What each symbol does to the items:
* | + § ^ * $ @ &
Q774 | . . Q927 Q712 Q332 Q608 .
Q107 | Q238 Q626 Q327 Q135 Q937 Q152 Q586
Q825 | Q420 Q817 Q608 Q709 Q414 Q927 Q760
Q966 | . Q608 Q817 Q132 Q865 . .
Q496 | . Q760 . Q793 Q283 . Q817
Q975 | . Q927 . Q880 Q657 Q817 .
Q132 | Q92 Q399 Q459 Q966 Q352 Q881 Q636
Q517 | Q399 Q92 Q590 Q757 Q663 Q184 Q783
Q621 | Q414 Q637 Q784 Q152 Q420 Q135 Q964
Q399 | Q517 Q132 Q709 Q608 Q994 Q712 Q156
Q937 | Q480 Q40 Q184 Q410 Q107 Q590 Q203
Q657 | Q787 Q350 Q842 Q902 Q975 Q418 Q796
Q197 | Q36 Q945 Q106 Q796 Q119 Q623 Q902
Q636 | . Q156 Q793 . Q130 . Q132
Q842 | . Q332 Q657 Q751 . Q865 .
Q760 | Q674 Q496 Q488 Q492 Q70 Q479 Q825
Q902 | Q626 Q238 Q751 Q657 Q880 Q155 Q197
Q89 | Q130 Q162 Q886 . . . Q195
Q453 | Q865 Q784 Q637 Q195 . . .
Q570 | . . Q247 . Q169 Q156 Q712
Q674 | Q760 . . Q54 Q964 . Q420
Q626 | Q902 Q107 Q136 Q787 Q40 Q718 Q36
Q492 | Q54 Q793 Q156 Q760 Q221 Q247 Q709
Q787 | Q657 Q135 . Q626 . Q637 .
Q269 | Q152 Q155 Q994 Q414 Q709 Q238 Q221
Q238 | Q107 Q902 Q791 Q350 Q480 Q269 Q945
Q241 | Q169 . Q586 . . Q162 Q327
Q990 | Q240 . . Q586 . Q964 Q135
Q757 | Q608 . Q420 Q517 Q784 . .
Q418 | Q637 Q414 Q865 Q155 Q817 Q657 Q283
Q379 | Q817 Q420 . Q206 Q637 . .
Q162 | Q891 Q89 Q849 Q146 Q783 Q241 Q663
Q130 | Q89 Q891 Q623 Q321 Q636 Q106 Q352
Q586 | Q945 Q36 Q241 Q990 Q203 Q849 Q107
Q623 | Q886 Q221 Q130 Q283 Q793 Q197 Q155
Q881 | . Q712 Q880 . Q751 Q132 .
Q195 | Q352 Q663 Q718 Q453 Q92 Q136 Q89
Q203 | Q247 . . . Q586 Q54 Q937
Q637 | Q418 Q621 Q453 Q718 Q379 Q787 Q533
Q283 | Q533 Q70 Q321 Q623 Q496 Q796 Q418
Q720 | Q784 Q865 Q414 Q994 Q608 Q332 Q739
Q533 | Q283 Q964 . Q886 . . Q637
Q332 | Q851 Q842 Q350 Q791 Q774 Q720 Q282
Q739 | Q146 Q321 Q70 Q891 Q488 Q282 Q720
Q849 | Q221 Q886 Q162 Q964 Q54 Q586 Q152
Q480 | Q937 Q880 Q712 Q927 Q238 Q709 Q247
Q479 | . . . Q247 Q240 Q760 Q927
Q608 | Q757 Q966 Q825 Q399 Q720 Q774 Q488
Q488 | . . Q760 Q156 Q739 . Q608
Q410 | Q927 . . Q937 Q135 Q420 .
Q155 | Q718 Q269 Q352 Q418 Q459 Q902 Q623
Q54 | Q492 Q180 Q783 Q674 Q849 Q203 Q590
Q751 | Q136 Q791 Q902 Q842 Q881 Q352 Q106
Q136 | Q751 Q327 Q626 . . Q195 .
Q420 | Q825 Q379 Q757 Q590 Q621 Q410 Q674
Q135 | Q350 Q787 Q851 Q107 Q410 Q621 Q990
Q414 | Q621 Q418 Q720 Q269 Q825 Q350 Q70
Q590 | Q709 Q206 Q517 Q420 Q152 Q937 Q54
Q718 | Q155 Q152 Q195 Q637 Q206 Q626 Q886
Q184 | Q712 . Q937 . Q327 Q517 .
Q169 | Q241 Q106 Q945 Q282 Q570 Q891 Q791
Q206 | Q459 Q590 Q92 Q379 Q718 Q40 Q180
Q282 | . . Q240 Q169 . Q739 Q332
Q851 | Q332 . Q135 Q327 . Q784 .
Q994 | Q663 Q352 Q269 Q720 Q399 Q791 Q891
Q796 | . Q240 . Q197 . Q283 Q657
Q70 | Q964 Q283 Q739 Q221 Q760 Q240 Q414
Q240 | Q990 Q796 Q282 Q945 Q479 Q70 Q350
Q784 | Q720 Q453 Q621 Q663 Q757 Q851 Q146
Q459 | Q206 Q709 Q132 Q817 Q155 Q880 Q793
Q92 | Q132 Q517 Q206 . Q195 . .
Q106 | . Q169 Q197 . . Q130 Q751
Q709 | Q590 Q459 Q399 Q825 Q269 Q480 Q492
Q964 | Q70 Q533 Q146 Q849 Q674 Q990 Q621
Q927 | Q410 Q975 Q774 Q480 Q350 Q825 Q479
Q352 | Q195 Q994 Q155 Q865 Q132 Q751 Q130
Q180 | Q793 Q54 . . Q886 . Q206
Q156 | Q783 Q636 Q492 Q488 Q891 Q570 Q399
Q321 | . Q739 Q283 Q130 . . Q865
Q152 | Q269 Q718 Q663 Q621 Q590 Q107 Q849
Q783 | Q156 . Q54 . Q162 . Q517
Q791 | Q327 Q751 Q238 Q332 Q712 Q994 Q169
Q880 | Q40 Q480 Q881 Q975 Q902 Q459 Q119
Q891 | Q162 Q130 Q221 Q739 Q156 Q169 Q994
Q247 | Q203 Q119 Q570 Q479 Q945 Q492 Q480
Q221 | Q849 Q623 Q891 Q70 Q492 Q945 Q269
Q663 | Q994 Q195 Q152 Q784 Q517 Q327 Q162
Q40 | Q880 Q937 . . Q626 Q206 .
Q817 | Q379 Q825 Q966 Q459 Q418 Q975 Q496
Q146 | Q739 . Q964 Q162 . . Q784
Q712 | Q184 Q881 Q480 Q774 Q791 Q399 Q570
Q865 | Q453 Q720 Q418 Q352 Q966 Q842 Q321
Q886 | Q623 Q849 Q89 Q533 Q180 Q36 Q718
Q119 | . Q247 . . Q197 Q793 Q880
Q945 | Q586 Q197 Q169 Q240 Q247 Q221 Q238
Q36 | Q197 Q586 . . . Q886 Q626
Q350 | Q135 Q657 Q332 Q238 Q927 Q414 Q240
Q793 | Q180 Q492 Q636 Q496 Q623 Q119 Q459
Q327 | Q791 Q136 Q107 Q851 Q184 Q663 Q241

The rows follow the links: the fewer symbols apart two items are, the more alike their rows tend to be.

Each row is also shifted at random along 4 hidden directions that mean nothing.

Some items, each with a row of numbers:
Q479: [  5   1  20 -13  10  13  -1 -15  -3 -15  -5  -1 -11 -14  -2 -15  -2  20  -7 -10 -14   7 -14   4   8   9  12 -18 -17   4  10   3  22   2   7  12   6  -3 -15   2   9   6 -11   6  -4   2  -9  10]
Q851: [ 28  -9   0   0 -14  11  -4  -4  11  12  15   2   8  10  -8  -2  -9   7   5  -2 -13  -2   9 -19  10  14  -3   1 -19  -9 -19   8   4   5  -8   7  14  21 -10   0   6  19 -14  -4  13   4  10   2]
Q321: [  1  13  52   6 -21   2  15  11 -19   1  -8   6 -15 -13 -14 -29  -1  23  21   0 -23  -9  29  18  12  -4   9 -13  10  27 -25  -1  30  16  21  14  30   9  -3   4   0  -2 -27   5 -16  16  32 -19]
Q621: [ 25 -35  -3   2   7   1  17  11   0  -6  -2   0   1  13 -15   0 -20  20 -15 -10  14   9   9  -1  14 -13   2 -22   1  -3  -1  10  20  22  13  -2  14  -4   4  -1   0  -6 -12   4  32   6 -11  -9]
Q89: [-27  18 -36  14 -10 -16   0  10   6  12   4  -9  -8  10  -9  -2   0  -2   9  11  15  -3  14  -6  -9  -6 -23  15  10   4   1   2 -31   1 -15 -13 -31   0  19  -8   1  -6  18  -6 -24 -10   2  -7]
Q712: [ 28  10  20  -7 -13  13 -22  -6   2   6  -1  10   8  -6  16  14   8 -20  13  -8 -21 -10 -10  -9  -5  11  -3  22 -13 -14 -10 -10   3 -11   3  17  10   4 -12   2  -6  11  15   6  -1  -4   3   7]
Q241: [ 18 -35   2  -2 -17   7  -1  -9   1  21  18  19  -9  14  11 -43 -12  -1  14  -7  -6  17  10 -13 -31  12   2 -39 -11  20 -16  21  25   6   9 -18  -8  17 -25  -7 -13  17  -2   3  17  14   8  12]
Q842: [-14   6  -3   7  -6  -8 -17 -13   2   9  16  -4  18   5 -19   5  13 -11  12  13  -9   3  14  -9  23  19 -12  22  -9   0  -5  -5 -21 -15 -27 -12  -6   6  -5  -1  10  14 -22 -13   7   1  23  10]
Q332: [  8   9  -8   1 -19   2 -15 -10  10   8 -14 -18   6  12 -23  36   5  20   1  -5   7  -1  -1   9  22  14 -26  14 -12 -17   4 -18  -2   7   0  16   5 -17  -1 -12   5  14   8 -13  -9 -11 -35   6]
Q135: [  4  -6 -25   4  14   9 -13  -9  10   0  12  -5  12  11 -20   3 -12   6  -5  -2   3  -3  -4 -14  18  14   4   3 -13 -17   3   7  -8   3 -16  -5  -4   7  -7   6   7  14 -10  -2  14   0   0  15]
Q130: [-63  14 -27  14  -8 -18   4   3  -3  16 -10 -20  -6  12 -13   6   8   2   5  15  20   9   2  10  -1  -5 -21  -1  11  10  14 -10 -26  -7  -7 -10 -36 -15  12  -6  10 -10  13 -19 -16 -12 -11   2]
Q350: [ 22 -10  10  -2  13  10  -8 -11  -8  -3  15   4  14   8  -8  -2   8  -4  -2  -6  -9  14  13 -20  20  14  14   4 -14 -14   0   1   4  -2 -11   7  13   6  -8   5  -4  19 -21  -9  19  13   9   9]
Q92: [-25  -4 -35   3 -14 -24   3   2  14  11 -14 -17  15  -6   4  34 -10   7   3  10  22   1 -20  13  -1 -12 -27   9   9 -13   9   3 -25  -1   0  -4 -18 -15  18  -6   0 -28  19   8   0 -15 -22  -3]
Q399: [-49  -1  15 -17 -20  12  11   1 -10   6  -8   2   1  -7  12   4   4   9   9  -7   0  -5 -19  -1   8  -6  -3   0   9  -8 -11  -8   9  -9   7  12  20  -4   2  -3  -1 -15   1   1  11  -5  -7  -9]
Q975: [ 58 -16  20  -4   6 -18  -1 -15  -9  -9 -13   3   4 -19  11   3   3  11  -8   4 -16   5  -4  18   7   8  15 -13 -18   3   3  -1  17   1  16 -13  22  -1 -20   0  -8   5  -9   9  18   4  10   4]
Q40: [ 33 -14 -32   4  13 -20 -16 -14  14  -7 -14   4   6 -11  14  20 -12 -21  -8  12   7  -7 -11   6 -14  11 -10  11  -8 -10  11   2 -20  -5   6 -14 -14   0  -2  -3  -9  13  34  11   3 -10 -10  18]
Q791: [-30   5 -25   1  -9   5 -19 -13   2  13  10 -16  14  18  -7  21  10 -19   9   3  10  10   3 -23   5   8 -23  22 -10 -21   9  -8 -23  -5 -14  -1 -20  -8  -7  -9  -3  20  12 -22   3  -6 -20  18]
Q774: [ 10 -11  -6  -8 -15   2 -11 -14   5  14  -6 -15   5  -3   0  17  -3  20   7  -4   7   7 -29   4  13  16 -20  -3 -17 -12  11   1   0 -10  -3   2   3 -11 -16  -6   6   0  -2   0  15 -13 -24  13]
Q146: [ 45  -5 -21  -5 -17  -1  10   6  10  15   6  -6 -10  16  -9  -1 -18  19   9 -10  15   1   0   0  -9 -15 -19 -25   5   3  -6  15   3   9  -1  -3 -21  -5   7  -4   0  -5  -1  -5  -3   2 -24 -10]
Q54: [ 20   0  27  -4   9  11  10   7   0 -13  -9  18 -17  -9  24 -19 -12   0  -5 -16  -6 -14 -14   8 -24  -5  15 -25   8  17  -9  10  30  11  26  15  16   5   3   0  -7 -13  11  17  -3  10  -6 -17]
Q881: [ 12 -14 -24   5  -7 -18 -17 -14   4  19  -4 -11  13 -10  15  14   8 -10  10  16   6  15 -15   0  -9  14 -17   4 -13  -7  10  -8 -25 -16   0 -16  -7  -7 -12  -9  -4   5  17  -3  13 -15  -3  17]
Q156: [  3  -1  17 -14  -5  11   7   9 -16  14   7  14 -15  -4  21 -21   5  -8  10 -15  -1   1 -12 -12 -26  -7   0 -16  12  10 -11   0  18  -9   3   2  -5   8   6   0  -5 -11   3  14 -10   6  13  -8]
Q796: [  1 -31   7   8   5 -10   2 -15  -4   3  12  -2  -5   1  -5 -33   7  22   4   2   1  17  14   1   1  16  12 -34 -18  26  11   7   6   6   0 -26 -14   2 -24  -6   5  10 -27  -8  15  13   6  16]
Q203: [ 37   0  13 -14   6  12  -4 -10   7  -8  -9  24 -10 -15  21 -24 -10   2  -3 -13 -20 -12   0   7 -25   6  20 -22  -5  16 -14   7  35  11  25   9  20  12 -23   8 -11  10  10  22  -6   8   3   5]
Q937: [-52 -11  15 -15  12   7  -5  -8   8  -9  -1   7   8  -5  18  -5 -15   5  -7  -7 -20  -5 -16  -1   8  12  18  -6 -13  -7  -9  14  16   3  12   4  16   7 -19   3  -6   6  -1  18   9  -3   5   7]
Q891: [  3  21 -21   4 -11   0  -3   6  -4  17  17   0  -9  20   2   0  14 -26  13 -10  16   2   1 -19 -21  -5 -20  15  15  -2   0 -11 -22 -15 -19   7 -30  -7  16  -7   1  -8  11 -21 -27  -2  -4  -8]
Q927: [ 17   5  -7 -18   9  -1 -11  -9   3  -3  -4 -15   9  -6  -4  19   3   9 -10  -1   0   3 -20  -2  12  19  -7  12 -14 -10  17 -10  -5 -13 -10   6  -3 -14  -9  -1  10   7   3   3   5  -9 -24  16]
Q240: [  1  20  17   0   9  11 -17 -15  -3  -4   4   5 -15  -1 -16 -13   9   7  -5 -14 -13  -5   6  -4  12  20  15  -4 -13   6  -2  -7   8   0 -10  16   3   6  -7   1  10  15 -22  -6 -17  10   0   1]
Q420: [ 13 -38 -22 -12  15   5  12  -1  -7   3  17   0  16   5  14 -12  -5  12  -5 -10  12  10 -21 -18  12  -4   6 -15   3  -9   7  22  -3 -12 -15 -13   3  15   1   3   3 -23 -19  11  28   8   0   0]
Q282: [-16 -18  -3   2  -9   8   0 -12 -10  13  26  -7  -3  12  -5 -32   1  14  11 -14   2  25   2 -17   1  17  -8 -33 -13  15   0   5  13  -6 -16 -12 -16   6 -23   2   9  18 -21 -11   7   7   4  13]
Q637: [-11  -9  -2  15   8  -2   1  11   0  -5  11   4   8   2 -19   4 -10   4   4  16   1  -4  18  -1  21  -5  17   7   9  -4  -7   7  -3   8 -12  -2  13   8   9   3   5  -5 -22   0  12   0  33  -8]
Q184: [-34 -11  -1 -14 -14   3  -1 -11   8   8   2   4  10 -13  13  -3 -14  -6   5  -3 -19  -7 -14  -7  -3  13  -2  -3 -16  -1 -19  20  16   4   2   8  17  11 -13  -2  -8   7  -6  11  17   2  12   1]
Q865: [-34   7   8  11 -18 -11   1   5  -9   1  -8 -15   3   2 -24  11   5  18  17  11   4   0  16  11  34 -11 -15  17   9  -4  -1 -17  -6   0  -6   2   7  -9  10  -2   6  -4 -20 -10  -6   3   3  -4]
Q570: [-38  -4  13  -8  -6   5  -8  -8  -7  13  10   4  -7  -2  16 -19   7  -5  18  -7  -9   7 -10 -12 -11  11   0 -13 -14  12  -5   5   3 -14  -8   0 -12   4 -17   0   1  -2  -5   8  -6  -1   1  10]
Q221: [-24  15 -12  -2   8  -9   0   0   4 -15  -9 -11 -11  19 -13  13  -3   2 -15 -12  21   8  -6   9 -19 -16 -18   3   9  -2  23 -17  -4   4   4  11 -38 -23  13  -2  -3  -5  29 -20 -26  -8 -38   5]

Where do the symbols, taken in turn from left to right, take each start?
Answers are names.
[ 53  22 -14 -14  -8  13  -2   8   0  13  21   7  -8   3  22  -9  -2 -52  16 -10  -2  -8 -12 -34 -26  -6  -9  21  11  -2 -25   6 -19 -21 -18   7 -15  15  21   8 -12 -16   6   6 -17  -7   9 -18]
+ $ $: Q156
[-42  17  21  -5   8  -8 -15 -10  -1 -13 -19   8 -16 -13  13 -18   9   4  -7   8 -23  -9  -3  12 -10  17  19  -1  -5  19   4 -10   5  -1  10   5  -2   7 -13   5   3   5  -5   6 -18  -7  15   2]
@ & ^ §: Q399
[-39 -25 -17   1 -16 -15  14   2  -5  14 -13 -14  14 -14   8  14   7  10   2  12  25  15 -21  11  -8 -16 -20  -8   7 -11  15   0 -12 -17   0 -18 -15 -14   4  -6  -1 -25   8  -5  21  -7 -14  11]
* ^ @: Q975
[ 23 -14 -22  18   5 -19 -18 -13   5  -5 -13 -14   0   6 -15  23   3   8  -8  14  14  13   1   2   5  12 -17   2 -13  -9  19 -12 -21   3  -9 -17 -13 -20   0  -4  17  17   4 -23   6  -4 -12  15]
@ $: Q817
[ 13  27   5   1 -15  12   7   7  -2   4  -7 -10 -11  11 -18   6   8  16   1 -17   3  -5   7   3  14 -13 -15   6   9   9  -3 -16   6   9  -1  17  -8 -12  16  -1   3  -5  -4 -13 -29   2 -14 -11]
& $: Q608
[-35 -10   7  -1 -14   9  22  12 -16  13  20   7  19  18  -2   1  16  -4   8  -6   7  12   3 -11  -4 -10 -11   6  10 -12 -13   0  -2  -3  -3  -1   8  -1   5  -8   2 -10   2 -14  17   5   3   2]
$ $: Q994
[ -7  -3  16  -6  13  -5  16  12 -19  -9   5  16 -11 -12  21 -30   8  -8   2   0 -11   2  -6   0 -17  -4  14 -15  12  20   4   1  10  -9   4 -10  -4   6   1   1  -2 -19  -4  11  -5   9  23 -11]
@ §: Q247
[ 41   7   2  -2   9   2  10   6  -7 -12  -6  -9 -16  13 -13  -5   2  19 -13 -18  12  10  12  10  -2  -7  -5 -17  13   4  19  -9   8  12   7   5 -11 -12   2  -7   7  -6   4 -12 -15  10 -28  -7]
$ @ &: Q927
[-53   7  16   1 -17  21  17  16  -2   7  13  11   4   4  -4  -6  -7  -7  20  -5 -17 -11  12  -9  14 -11   7  15  13  -4 -29   3  26  16   3  18  27  12   7   2   0  -3  -9   4   0   8  16 -17]
+ * +: Q784
[-25 -21  38 -15   8  10  18   6 -18 -11 -12  15   7 -15  12  -8   3  11  -7 -10  -6  -1 -12   2  -6  -7  21 -19  11   3  -2   3  34   1  20  -2  25  -2  -3   1  -7 -19  -9  12  22   6  -5 -13]
& + §: Q180
[ 31 -13  13  -2   6 -10   9   6 -14 -10 -15  -1  -4 -14   6  12   7  14  -8  13   6   4  -6  16  16  -9   2  -2  10  -6   9  -4   3  -4   8  -2  11  -9  10   8   0 -18  -1  13  16   0   2  -6]
^ § * &: Q156
[ 66 -27 -37  -3  16 -16   8   9   2  -5   2  -5   7  -5  13  13 -15   5  -6  16  28  13 -15   2   0 -11  -6 -10   5 -10  14  15 -19  -9 -10 -32 -15 -12  16   0   1 -18  -1   9  27 -10  -4   4]
$ & +: Q283
[-35   9 -16   3  17   2 -16 -13   1  -2  14  -6  -5  16  -5  -4   9  -7 -11 -10   5  10   1  -8 -10  14   3  -3 -10   0  19  -5  -7 -10  -9  -7 -21  -3 -12  -3   2  11   3 -12 -12   1 -17  13]
§ * *: Q197
[-24   2  -1 -11 -16   0   7   4   9   4 -17  -5   4  -8   7  20 -10  15   3  -8   8  -8 -15  12  -1 -13 -16   5   7 -15 -11  -1  16  10  16  16  18 -12   7  -2  -6 -13  19  15   1 -11 -20 -11]
^ §: Q206
[ -5  17  20  14   9  -5   3  16   4  -9   1  19 -13  -6  -1 -25  -5 -15   3   4 -15  -9  29  -2 -12  -3  26  -3   9  15 -14   8   4   8   7  -1   4  19   7  10  -9  -3  -3   3  -7  12  31 -20]
^ ^ $: Q180
